[1, -2, 13, -17, -29, -10, -6, 3, 12, 9, 8, 26, -2, 15, 31, -7, 8, -2, 12] : <70>
[13, -1, 9, -2, -36, -10, -17, 5, 8, -12, 13, -4, 20, 21, 26, -8, 3, 8, 1] : <72>
[17, 14, 8, 1, -25, -24, -17, -1, 2, -14, -3, -31, 4, 16, -11, -4, -1, 2, 6] : <68>
[15, 6, 8, 2, -29, -23, -26, -1, 15, -25, 8, -20, 8, 24, 8, -4, 8, 2, -1] : <70>
[-3, -1, -6, -10, 1, -5, -11, 1, -1, -13, 3, 38, 4, 5, 6, 0, -6, 2, -7] : <70>
[8, -19, 14, 5, -39, 15, 2, -2, 9, 14, 13, -43, 2, 5, 21, 1, 15, 5, 13] : <72>
[2, 1, -4, -10, -46, 2, -14, 3, 3, -3, 2, 6, -3, 20, 10, 2, 3, 4, 3] : <70>
[3, -1, 5, 1, -24, -3, 5, -2, 11, 16, -5, -33, -3, 1, 6, 3, 5, -7, 11] : <70>
[0, -6, 1, -3, -7, 16, -1, 0, 3, 3, -3, 4, 6, 9, 10, -4, 2, 4, 7] : <70>
[8, -11, 18, 2, 8, 15, -9, 3, 16, -9, 35, -28, 17, 1, 35, 0, 11, 18, -13] : <72>
[10, -6, -2, 11, -22, 10, -9, 0, 3, -22, 20, -50, 8, 6, 2, -2, 6, 6, 5] : <72>
[5, -6, 6, 2, -26, -1, 2, -4, 1, 23, 4, -35, -7, -1, 12, 12, 7, -2, 15] : <70>
[-3, -3, -7, 2, -43, 15, 2, -4, 6, 14, 3, -17, -12, 11, 2, 4, 7, 3, 11] : <70>
[-1, -5, 2, -1, -20, 12, -6, 2, 0, 5, 5, -5, -4, 8, 11, -1, 8, 6, 3] : <70>
[5, 5, 6, -14, -26, -22, -11, 4, 8, -14, 0, -1, -2, 13, 12, 2, 1, -2, 5] : <70>
[13, 10, 5, -4, -26, -25, -13, 1, 3, -13, -8, -15, 8, 13, 2, 1, 0, 2, 6] : <68>
[11, 7, -1, -1, -33, -29, -14, 0, 2, -11, -8, -22, 16, 19, -8, -10, 7, -1, 8] : <68>
[-3, -7, 5, 10, -7, 29, 4, -2, 2, 8, 18, -24, 2, -2, 17, -1, 10, 0, 3] : <72>
[-5, -1, -3, -8, -17, 5, 0, 5, -2, 1, 1, 21, -7, 9, 15, 2, 0, -2, 7] : <70>
[17, -3, 11, 16, -16, 9, 4, -2, 6, 9, 22, -79, 11, 0, 3, 1, 17, 6, 2] : <72>
[9, 1, 4, -5, -41, -7, -12, 2, 15, -3, 12, -20, 3, 20, 22, 2, 11, 4, 4] : <70>
[15, 1, 23, -14, -44, -30, -32, 16, 21, -30, 21, -10, 13, 32, 48, -13, 9, 11, -2] : <72>
[5, -5, -1, 9, -19, 8, 1, 0, -3, 14, 6, -30, -1, -1, -3, -4, 6, 1, 5] : <72>

[12, 19, -2, -11, 10, 25, 16, 14, -7, -9, 14, 23, -17, -25, -9, -1, -5, -23, -12] : (80)
[-32, 21, -5, -33, -36, 26, 6, 29, 2, 1, -16, 13, -22, -1, -5, 11, -16, 18, -29] : (77)
[8, 19, -43, -41, 12, -10, 32, 34, -1, -3, -7, 95, -57, -17, -13, 17, -16, 8, -10] : (91)
[12, 17, 3, -1, -3, 5, 2, 14, -12, -27, 10, 16, -36, 13, 18, -6, -10, -9, -5] : (83)
[-7, 23, -8, -43, -34, -26, -12, 43, 21, -26, -31, -13, -23, -42, -32, -2, -31, -2, -20] : (94)
[-2, 10, -18, -57, -49, 32, -6, 51, 9, -37, -18, 16, -32, -26, -25, 5, -32, 11, -26] : (105)
[2, 21, -9, -1, -1, 7, 33, 11, -6, -10, 41, 72, -35, -20, -11, 9, 11, 5, -5] : (91)
[-1, 21, -6, -31, -5, 17, 11, 42, -11, -19, -23, 41, 6, -8, -10, 1, -8, -29, -61] : (106)
[-25, 6, -1, -12, -28, -15, -4, 36, 28, -1, -36, -32, 5, -4, -30, -1, -17, 5, -20] : (95)
[7, -4, 2, 18, 7, 25, 5, -7, -8, -8, 17, -7, 2, 6, 10, 11, 4, 1, 27] : (105)
[8, 26, -20, -64, -12, 5, -2, 43, 14, -6, -9, 18, -23, -14, -6, -9, -17, -18, -40] : (80)
[5, 25, -34, -26, 10, -16, 19, 45, -6, -21, -13, 48, -11, 0, -17, 22, -11, 14, -28] : (89)
[-20, 23, -23, -21, -7, 4, 12, 72, 3, -8, -23, 16, -13, 6, -5, 6, -22, 9, -29] : (99)
[16, 16, -17, -35, 11, 29, 16, 33, -31, -13, -6, 43, -15, -24, -6, -1, -10, 14, -38] : (71)
[-1, 6, -28, -12, -33, 30, 10, 32, -1, -1, -18, 24, -11, 14, -20, 11, -33, 30, -11] : (93)
[2, -22, -10, -27, -25, -30, 3, 20, 14, -14, -17, 11, -19, -13, -11, -9, -32, 3, -2] : (96)
[18, 17, -23, -10, 15, 48, 39, 11, -32, -25, 6, 91, -48, 23, -5, 13, -6, 32, -12] : (106)

[8, 10, 19, -11, -6, 4, -7, 1, 2, 1, 1, -14, -11, -19, 14, -33, 1, 25, 19] : (57)
[14, 11, 16, -10, -1, 14, 16, 14, 10, -5, 6, -7, 5, -21, 1, -22, -1, 30, 10] : (57)
[5, 11, 16, -6, -1, 5, 14, -3, -10, -7, -21, -14, -12, -28, -5, -11, -13, 4, 20] : (49)
[10, 10, 15, -13, 1, 3, 3, -14, 9, 8, -13, -14, 2, -13, -8, -18, 4, 20, -3] : (57)
[16, 4, 19, 4, -14, 11, 3, 5, 4, 3, -44, -17, -17, -26, 8, -13, -2, 11, 18] : (57)
[14, 13, 20, -23, -1, 1, 4, -8, 4, 6, -31, -35, -8, 3, -6, -6, -1, 18, -3] : (47)
[9, 5, 13, 14, -6, 7, 19, -13, 1, 6, 27, 47, 13, -16, 15, 6, 25, 24, 2] : (57)
[16, 1, 15, 8, -16, 13, -6, 0, 24, 15, 16, 1, 1, -5, 11, -19, 19, 26, -9] : (57)
[29, 4, 7, 6, 4, 7, 6, -2, -4, -7, -33, -5, 2, -22, 9, -2, 8, -10, 27] : (57)
[1, 20, 31, -10, 9, 2, 15, -5, -19, -1, -33, -16, -9, -27, -6, 25, -10, 5, 15] : (49)
[23, 9, 0, -30, 5, 5, 9, -12, 2, 8, -5, -31, 8, 7, -21, -18, -5, 29, -17] : (47)
[3, 6, 11, 0, -8, 3, 14, -11, 2, 9, -19, 3, -9, -17, -2, -5, 5, 2, 10] : (57)
[-1, 2, 22, 9, -4, 2, 8, 0, 2, 1, 12, 21, 1, -18, 13, -1, 9, 26, 6] : (57)
[8, 7, 7, 14, -9, 6, 0, -6, -5, -2, -37, -6, -20, -16, 2, 16, -2, -2, -1] : (47)
[12, 9, 15, -4, 3, 5, 10, -7, 5, 8, -6, 3, 13, -10, -8, 2, 12, 16, -2] : (47)
[5, 12, 21, -1, 2, 2, 17, -11, -10, 1, -18, 1, -2, -24, -4, 9, 0, 8, 10] : (49)
[18, 11, 12, -2, -5, 10, 6, -6, 9, 5, -14, -3, 5, -14, 5, -15, 9, 18, 6] : (57)
[13, 1, 3, -23, 2, 5, 8, 3, 15, 5, 12, -14, 22, 3, -2, -25, 2, 21, -4] : (47)
[8, 4, 14, -7, 1, 0, 2, 3, 8, 3, -17, -12, 3, -4, -4, -6, 1, -1, 6] : (57)
[-13, 9, 20, -1, -3, 0, 15, -15, -11, 0, -16, 11, -18, -41, -7, -4, -4, -1, 20] : (49)
[50, -3, -10, 31, 7, 22, 22, -23, -14, -5, -41, 12, 21, -15, 0, 8, 17, 5, -1] : (47)
[31, 2, 0, 3, 1, 8, 4, -1, 12, -3, -11, 0, 14, -3, 10, -9, 13, 4, 12] : (57)
[-22, 5, 13, -6, -9, 3, 12, -1, 8, 8, 25, 11, -2, -15, -2, -18, -4, 24, -5] : (49)
